Below is a small trained network, with its code and all its weights. Each question gives an input and a class and asks what happens when units are switched off, that is, made to give their printed mean instead of their output.

import numpy as np


def w(rows, s, z=0):
    codes = np.array(rows[::2]) - 128.0
    scale = np.full(codes.shape[1], s)
    scale[-1] = z or s
    return codes * scale


def norm(h):
    return h / np.sqrt((h * h).mean(-1, keepdims=True) + 1e-5)


def f(y):
    return y / 2 * (1 + np.tanh(0.7978845608 * (y + 0.044715 * y**3)))


def log_softmax(a):
    a = a - a.max(-1, keepdims=True)
    return a - np.log(np.exp(a).sum(-1, keepdims=True))


def net(x, mask):
    res = np.array(x, float).reshape(1, 5) / 4 @ E
    u = 0
    for l in range(2):
        y = f(norm(res) @ A[l][:, :-1].T + A[l][:, -1])
        res = res + np.where(mask[u : u + 12], y, B[l][:, -1]) @ B[l][:, :-1]
        u += 12
    return log_softmax(norm(res)[-1] @ U[:, :-1].T + U[:, -1])


A, B = {}, {}
E = w([
[130,128,127],'x0',
[73,2,122],'x1',
[125,132,119],'x2',
[108,140,85],'x3',
[195,107,85],'x4',
],0.0087)
A[0] = w([
[217,113,110,165],'0.n1',
[80,140,233,125],'0.n2',
[53,155,38,66],'0.n3',
[100,78,109,80],'0.n4',
[3,173,169,110],'0.n5',
[55,147,169,66],'0.n6',
[123,98,142,38],'0.n7',
[136,89,125,65],'0.n8',
[73,38,162,2],'0.n9',
[174,175,198,134],'0.n10',
[181,165,115,175],'0.n11',
[174,168,216,35],'0.n12',
],0.013,0.0024)
B[0] = w([
[156,56,103,234],'0.n1',
[178,83,81,207],'0.n2',
[89,87,60,181],'0.n3',
[142,155,131,180],'0.n4',
[254,60,71,254],'0.n5',
[162,54,143,180],'0.n6',
[147,157,184,127],'0.n7',
[168,140,181,144],'0.n8',
[78,206,137,242],'0.n9',
[78,137,89,222],'0.n10',
[106,102,130,216],'0.n11',
[93,144,81,195],'0.n12',
],0.0091,0.0047)
A[1] = w([
[84,72,153,76],'1.n1',
[174,183,123,55],'1.n2',
[134,128,28,182],'1.n3',
[65,189,122,250],'1.n4',
[85,53,136,25],'1.n5',
[219,107,156,210],'1.n6',
[155,120,192,99],'1.n7',
[174,208,104,69],'1.n8',
[186,89,134,13],'1.n9',
[182,80,87,13],'1.n10',
[152,113,252,206],'1.n11',
[167,147,85,168],'1.n12',
],0.015,0.0022)
B[1] = w([
[91,255,188,149],'1.n1',
[120,187,207,133],'1.n2',
[109,95,102,250],'1.n3',
[49,62,34,160],'1.n4',
[53,201,174,163],'1.n5',
[144,72,83,180],'1.n6',
[119,130,75,130],'1.n7',
[54,125,243,149],'1.n8',
[129,70,126,162],'1.n9',
[147,89,119,205],'1.n10',
[62,59,37,152],'1.n11',
[65,99,164,178],'1.n12',
],0.0073,0.011)
U = w([
[26,212,180,190],'0',
[191,71,115,145],'1',
[94,110,79,152],'2',
[114,138,95,233],'3',
[112,127,112,200],'4',
[184,165,176,45],'5',
[214,227,248,21],'6',
[199,220,207,3],'7',
],0.013,0.0052)

Each question gives the input, the list of numbers given to net, and the class t.
The units are the neurons (one row each of A and B). Each row of codes is followed by its name. A weight is (code - 128) times the scale printed after its matrix; where a second scale follows, it is the last column's (A, B and U).
mask holds one flag per neuron, layer by layer. A switched-off neuron (its flag False) gives its mean, the last column of its row in B, instead of its output. The means were averaged over made-up inputs and are rounded, as every weight is.
A unit's drop is (log p(t) with every unit on - log p(t) with that unit switched off) / (log p(t) with every unit on - log p(t) with every unit switched off).
The circuit of an input: a set's keep is (log p(t) with only the set's units on - log p(t) with every unit switched off) / (log p(t) with every unit on - log p(t) with every unit switched off). Starting from the 12 units with the biggest drops (on a tie, the unit counted first), units are removed one at a time, each time the one whose removal leaves the highest keep (on an exact tie, the one counted first), for as long as the keep stays at least 0.8.
circuit, biggest first: the units of the circuit, biggest drop first
top k neurons: the k neurons with the biggest drops, biggest first
top k neurons in layer l: the k neurons of layer l with the biggest drops, biggest first
drop when u is switched off: that unit's drop, to one decimal
input [1,2,-5,2,-7], class 1: circuit, biggest first => [0.n5]
input [-1,-6,2,3,-8], class 1: top 4 neurons => [0.n5, 0.n9, 0.n6, 0.n2]
input [2,6,6,-6,-3], class 0: circuit, biggest first => [0.n9, 1.n1]
input [-7,3,1,-6,-7], class 1: circuit, biggest first => [0.n5, 0.n2]
input [-6,-8,3,-2,6], class 0: circuit, biggest first => [0.n5, 1.n8]
input [-6,4,-7,-4,-8], class 1: top 2 neurons => [0.n5, 0.n2]
input [7,8,2,-6,7], class 0: top 3 neurons in layer 1 => [1.n5, 1.n1, 1.n3]
input [-2,-8,7,-3,-3], class 0: top 2 neurons in layer 1 => [1.n8, 1.n2]
input [0,8,8,-5,-4], class 0: top 2 neurons => [0.n9, 1.n1]
input [-7,7,6,-5,-3], class 0: top 2 neurons => [0.n9, 1.n1]
input [-3,7,5,6,6], class 0: top 2 neurons in layer 0 => [0.n5, 0.n2]
input [6,3,3,-2,-7], class 1: drop when 0.n5 is switched off => 2.0
input [-2,6,6,0,-3], class 0: drop when 0.n9 is switched off => 0.5
input [3,-1,1,3,-4], class 1: drop when 0.n5 is switched off => 0.2
input [2,-7,-1,-7,-1], class 0: circuit, biggest first => [1.n8]
